Below are the code and all the weights of a small trained network. Each question names an input and a class and asks about switching units off, where a switched-off unit gives its printed mean instead of its output.

import numpy as np


def w(rows, s, z=0):
    codes = np.array(rows[::2]) - 128.0
    scale = np.full(codes.shape[1], s)
    scale[-1] = z or s
    return codes * scale


def f(y):
    return np.maximum(y, 0)


def log_softmax(a):
    a = a - a.max(-1, keepdims=True)
    return a - np.log(np.exp(a).sum(-1, keepdims=True))


def net(x, mask):
    res = np.array(x, float).reshape(1, 3) / 4 @ E
    y = f(res @ A[0][:, :-1].T + A[0][:, -1])
    res = res + np.where(mask, y, B[0][:, -1]) @ B[0][:, :-1]
    return log_softmax(res[-1] @ U[:, :-1].T + U[:, -1])


A, B = {}, {}
E = w([
[27,106,1,59,126,178,37,229,108,175],'x0',
[36,55,77,51,46,5,62,98,228,45],'x1',
[12,150,231,241,202,173,26,183,209,30],'x2',
],0.0083)
A[0] = w([
[48,121,82,98,175,171,65,217,80,159,91],'n1',
[128,128,162,222,183,203,122,136,147,130,76],'n2',
[91,67,96,100,95,1,131,106,164,47,47],'n3',
[72,85,74,63,67,10,169,97,181,141,140],'n4',
[101,132,81,89,110,135,75,118,120,172,2],'n5',
[82,106,27,75,128,171,108,200,149,158,46],'n6',
[108,142,179,187,140,124,104,141,182,34,219],'n7',
[153,72,136,74,51,55,180,28,137,136,123],'n8',
[54,154,168,181,170,138,105,103,186,31,5],'n9',
[136,122,139,84,70,93,159,36,168,114,152],'n10',
[161,91,91,110,57,161,179,90,154,186,220],'n11',
[217,111,43,55,58,112,164,147,35,253,63],'n12',
[91,82,108,134,153,157,90,182,159,112,18],'n13',
[49,48,115,60,66,55,66,81,238,88,145],'n14',
[166,160,141,157,155,133,137,109,122,198,34],'n15',
],0.0076,0.0073)
B[0] = w([
[32,65,193,87,35,154,90,219,89,86,215],'n1',
[68,46,158,86,110,147,95,115,97,108,207],'n2',
[87,77,209,61,97,208,119,122,36,121,202],'n3',
[60,120,187,92,70,142,78,172,64,78,227],'n4',
[212,228,23,253,229,69,139,145,245,123,148],'n5',
[186,149,23,142,227,110,228,2,196,211,189],'n6',
[97,38,149,73,120,194,190,67,114,212,249],'n7',
[94,133,108,202,90,80,71,204,69,73,219],'n8',
[234,237,25,177,195,59,128,93,230,127,200],'n9',
[144,128,140,144,76,84,99,182,135,52,198],'n10',
[132,115,49,210,161,74,90,162,116,59,210],'n11',
[149,100,152,79,171,171,227,16,149,202,235],'n12',
[20,33,199,59,22,200,93,139,28,116,159],'n13',
[237,187,87,189,209,73,220,65,204,178,253],'n14',
[189,213,59,219,133,58,113,105,153,103,154],'n15',
],0.008,0.013)
U = w([
[212,202,74,223,174,40,161,114,179,126,254],'0',
[125,62,166,70,126,221,202,76,80,191,99],'1',
[14,38,178,52,3,163,45,227,31,50,52],'2',
],0.011,0.0058)

Each question gives the input, the list of numbers given to net, and the class t.
The units are the neurons (one row each of A and B). Each row of codes is followed by its name. A weight is (code - 128) times the scale printed after its matrix; where a second scale follows, it is the last column's (A, B and U).
mask holds one flag per neuron, in row order. A switched-off neuron (its flag False) gives its mean, the last column of its row in B, instead of its output. The means were averaged over made-up inputs and are rounded, as every weight is.
A unit's drop is (log p(t) with every unit on - log p(t) with that unit switched off) / (log p(t) with every unit on - log p(t) with every unit switched off).
The circuit of an input: a set's keep is (log p(t) with only the set's units on - log p(t) with every unit switched off) / (log p(t) with every unit on - log p(t) with every unit switched off). Starting from the 12 units with the biggest drops (on a tie, the unit counted first), units are removed one at a time, each time the one whose removal leaves the highest keep (on an exact tie, the one counted first), for as long as the keep stays at least 0.8.
units of the circuit, in order: the units of the circuit, biggest drop first
most important unit: the unit with the biggest drop
top k neurons: the k neurons with the biggest drops, biggest first
drop of u: that unit's drop, to one decimal
input [4,8,3], class 1: most important unit	n14
input [-7,8,0], class 2: top 4 neurons	(n3; n4; n6; n8)
input [4,8,6], class 1: top 3 neurons	(n14; n3; n13)
input [0,7,-5], class 2: top 3 neurons	(n4; n3; n9)
input [8,7,-6], class 0: top 2 neurons	(n14; n5)
input [0,8,-6], class 2: top 2 neurons	(n4; n3)
input [7,6,7], class 1: top 2 neurons	(n13; n14)
input [-2,-7,-1], class 0: top 4 neurons	(n7; n15; n3; n1)
input [-3,-2,7], class 1: top 4 neurons	(n7; n14; n2; n11)
input [8,7,7], class 1: top 3 neurons	(n13; n14; n1)
input [-1,2,-7], class 2: top 3 neurons	(n4; n8; n9)
input [-2,-2,-1], class 0: top 4 neurons	(n7; n1; n3; n4)
input [3,6,2], class 1: drop of n14	2.3
input [2,-4,6], class 2: drop of n7	0.0
input [-2,4,-1], class 2: drop of n4	0.6
input [2,5,-4], class 0: units of the circuit, in order	(n14)
